[153  89  89 149 156] : W
[151 154 142 115 114] : A
[136 146 145 152 148] : Y
[ 84 149  83 139 147] : D
[159 178 159 177  81] : N
[ 84 149 169 139 147] : C
which: [151 154 145 113 115]
A
which: [161 178 159 176  80]
N

[135 132 115 125 174 152 169 126 101 101 133] -> L
[149 135 116 133 117 108 136 137 139  72 122] -> Q
[142 116 101 138 161 166 140 121 117 147 135] -> Z
[131 134 137 132 157 154 136 137 138  72 134] -> V
[101 138 109 130 133  95  78 120 140  98 145] -> K
[157 138 171 128 164 136 136 137 138 139 131] -> E
[125 124 171 123 136 114 174 128 112  86 130] -> G
[148 147 160 124 120 118 122 131 126 125 126] -> H
[143 117 151 130 146 140 105 140 134 101 135] -> M
rest: [136 137 139  72]
[122]
rest: [136 137 139]
[ 72 122]
which: [131 134 137 132 157 153 137 137 138  73 135]
V
which: [101 137 108 131 132  95  77 121 141  98 144]
K
which: [136 132 115 126 175 152 169 126 102 100 133]
L

[137 161 111  80 170 120  96  87  76  96  86 126 159  97 129 148  76 106
 120 167 170 163  97  90 148 120 104 133 162 155 120 149 156 112  77 114
 106  97 112  82 120 144 168  99  92 117  86 140 141  88 170] = F
[150 150 115 102 130 106 116  89  95 116  91 147 137  97 129 148  75 106
 132 151 136 146  97  98  97 132  96 131 115 129 132 151 118 113  93 106
 112 114 130  98 132 130 101  91 109 139  91 144 141  87 136] = X
[142 129 145  80 169 120  96 165 181 165 167 147 125 142 128 140 162 138
 143 126 126 125 155 165 142 143 151 131 134 128 143 136 133 143 179 143
 151 163 151 175 143 128 140 155 167 151 167 136 132 163 126] = U
rest: [ 97 129 148  75 106]
[132 151 136 146  97  98  97 132  96 131 115 129 132 151 118 113  93 106
 112 114 130  98 132 130 101  91 109 139  91 144 141  87 136]
rest: [ 80 170 120  96]
[ 87  76  96  86 126 159  97 129 148  76 106 120 167 170 163  97  90 148
 120 104 133 162 155 120 149 156 112  77 114 106  97 112  82 120 144 168
  99  92 117  86 140 141  88 170]
which: [150 151 115 100 129 107 117  91  96 116  92 147 139  97 129 149  75 105
 134 150 135 146  95  98  96 131  95 131 114 130 132 150 118 113  92 106
 113 114 129  98 132 129 101  90 107 137  91 145 140  88 135]
X
which: [138 161 112  79 170 120  96  86  76  96  86 127 159  98 129 149  76 106
 121 167 169 163  98  91 149 120 105 134 162 155 120 149 156 112  78 116
 105  97 113  82 120 145 167 100  93 117  87 140 141  88 169]
F

[142  91 147 181] : J
[107 106 156 131] : S
[132 140 134 152] : T
[130 138 134 152] : R
[131 140 134 150] : P
which: [142  91 148 180]
J
which: [133 140 133 152]
T

[146 143 167 158 165 150 144 159 154 148] -> damer
[146 143 167 158 165 150 157 160 156 154] -> tedut
[151 150 147 162 156 152 153 146 156 172] -> dip
[148 157 153 153 151 152 160 153 160 179] -> daru
[174 163 161 154 152 144 179 151 151 167] -> Zupu
[174 163 161 154 152 144 144 151 151 167] -> zefub
[154 154 158 155 151 151 159 170 152 152] -> zoz
[152 149 144 172 159 161 166 151 150 155] -> dusub
which: [153 155 158 154 152 150 159 171 153 152]
zoz
which: [146 158 153 153 151 152 161 153 161 180]
daru
which: [151 151 147 163 157 151 153 145 157 172]
dip
which: [145 143 166 158 165 150 158 160 157 154]
tedut
rest: [151 152]
[160 153 160 179]

[143 123 118 161 153] -> sed
[143 123 119 161 114] -> fumo
[160 123 118 122 132] -> zivor
which: [141 123 119 161 114]
fumo
rest: [143 123 119 161]
[114]
rest: [123 118 161]
[153]
rest: [160 123 118 122]
[132]
rest: [160 123 118]
[122 132]
rest: [123 119]
[161 114]

[117 128 156 119 164 157 164 106 157 130 154 105 165 142 147  91 130 106
  80  98 144  81  84 162 142 159  88 153 128 127 140 154 134 114 161 114
 116 156 119 166 153 105 164 145  96 116 158 140  83  86 162 104 164  84
  84 159 130  88  94 139] : fav
[117 127 165 116 164 158 174 102 173 135 161 101 176 145 151  87 132 102
  71  90 148  74  80 177 147 168  82 165 130 126 142 161 135 110 176 110
 114 169 119 180 165 103 174 156  94 114 171 148  74  77 174  99 176  76
  80 172 135  82  89 147] : nazut
[107 159 138 144 132 142 152 146  81  99 147 142 136 155 158 106 122 146
 142 163 143 117 103 106 135 154 120 104 113 155 144 147 138 153 102 153
 133  95 120 123 104 113 152  85 101 133 107 104 153 168 124 134 132 130
 103 112  99 120 119 100] : bafot
rest: [110 176 110 114]
[169 119 180 165 103 174 156  94 114 171 148  74  77 174  99 176  76  80
 172 135  82  89 147]
which: [118 127 165 117 163 157 174 101 172 135 161 101 175 146 151  86 131 103
  71  92 149  75  81 177 147 168  83 166 130 125 143 160 136 110 178 110
 113 168 118 180 165 103 174 155  94 115 172 147  75  76 175  99 175  76
  80 172 135  82  89 148]
nazut
which: [118 128 156 120 164 157 165 106 157 130 154 106 164 143 147  91 130 106
  79  98 144  81  83 160 141 159  87 153 128 128 141 154 133 112 162 113
 116 155 120 166 152 105 164 145  96 116 158 140  84  87 161 104 164  83
  84 159 130  88  93 139]
fav
rest: [164 157]
[164 106 157 130 154 105 165 142 147  91 130 106  80  98 144  81  84 162
 142 159  88 153 128 127 140 154 134 114 161 114 116 156 119 166 153 105
 164 145  96 116 158 140  83  86 162 104 164  84  84 159 130  88  94 139]
rest: [152 146  81  99 147]
[142 136 155 158 106 122 146 142 163 143 117 103 106 135 154 120 104 113
 155 144 147 138 153 102 153 133  95 120 123 104 113 152  85 101 133 107
 104 153 168 124 134 132 130 103 112  99 120 119 100]

[119 130 101 129 131 137 151 120 130 159  86 110 139 115 143 114 127 125]  tovap
[140 138 107 126 134 123 126 127 117 118 110 123 147 120 125 125 135 136]  dides
[128 116 170 126 145 113 121 130 119 164 115 124 127 116 118 132 130 121]  talu
[132 111 174 127 117 111 120 122 126 145 105 117 125 114 145 126 131 124]  lel
[130 143 129 126 122 145 131 127 135 162 112 126 136 129 123 128 129 119]  vafi
[132 111 174 127 117 111 120 122 126 145 105 117 125 114 145 126 131 125]  zufim
[119 125 131 128 109 128 131 134 137 104  99 125 144 133 144 113 135 133]  Rarol
[131 124 131 129 191 124 136 128 125 124 115 142 131 120 142 123 128 133]  Fofar
[125 129 113 126 137 123 112 121 112 143 140 119 111 132 119 131 132 134]  tafi
which: [125 129 113 126 137 123 112 121 112 142 140 119 110 132 119 130 132 133]
tafi
rest: [124 131]
[129 191 124 136 128 125 124 115 142 131 120 142 123 128 133]
which: [139 137 107 126 134 123 127 127 117 118 108 123 147 119 126 125 136 136]
dides
which: [120 129 101 129 131 137 153 119 131 159  87 110 139 115 143 114 127 125]
tovap
which: [132 111 174 127 117 111 120 122 126 145 105 117 125 114 145 126 131 125]
zufim

[131 129 123 124] = fotip
[ 71 145 164 150] = niv
[104 137 123 134] = kesed
[131 129 123 123] = nobe
[104 137 141 134] = riz
[125 128 131 131] = vem
which: [ 71 145 163 151]
niv
which: [131 129 123 123]
nobe

[169 138 138 150 135 138 121 114 168 149 142 146 120 138 130 145 149] : ran
[169 138 138 150 135 138 121 114 143 149 142 146 120 138 130 145 149] : gura
[ 75 131 130 102 132 131 167 176 121 123 119 122 172 132 142 123 113] : tipiz
[ 65 141 100  89  99  99 149 151 135 138 123 137 149  99 133 138 114] : Gez
[169 138 138 150 138 138 121 114 143 149 142 146 120 138 130 145 149] : tagam
[154 115 135 143 134 135  87  78 113 110 123 110  82 134 114 110 130] : bebif
which: [154 116 136 144 134 134  87  78 113 110 123 110  82 134 113 110 130]
bebif
rest: [110  82]
[134 114 110 130]

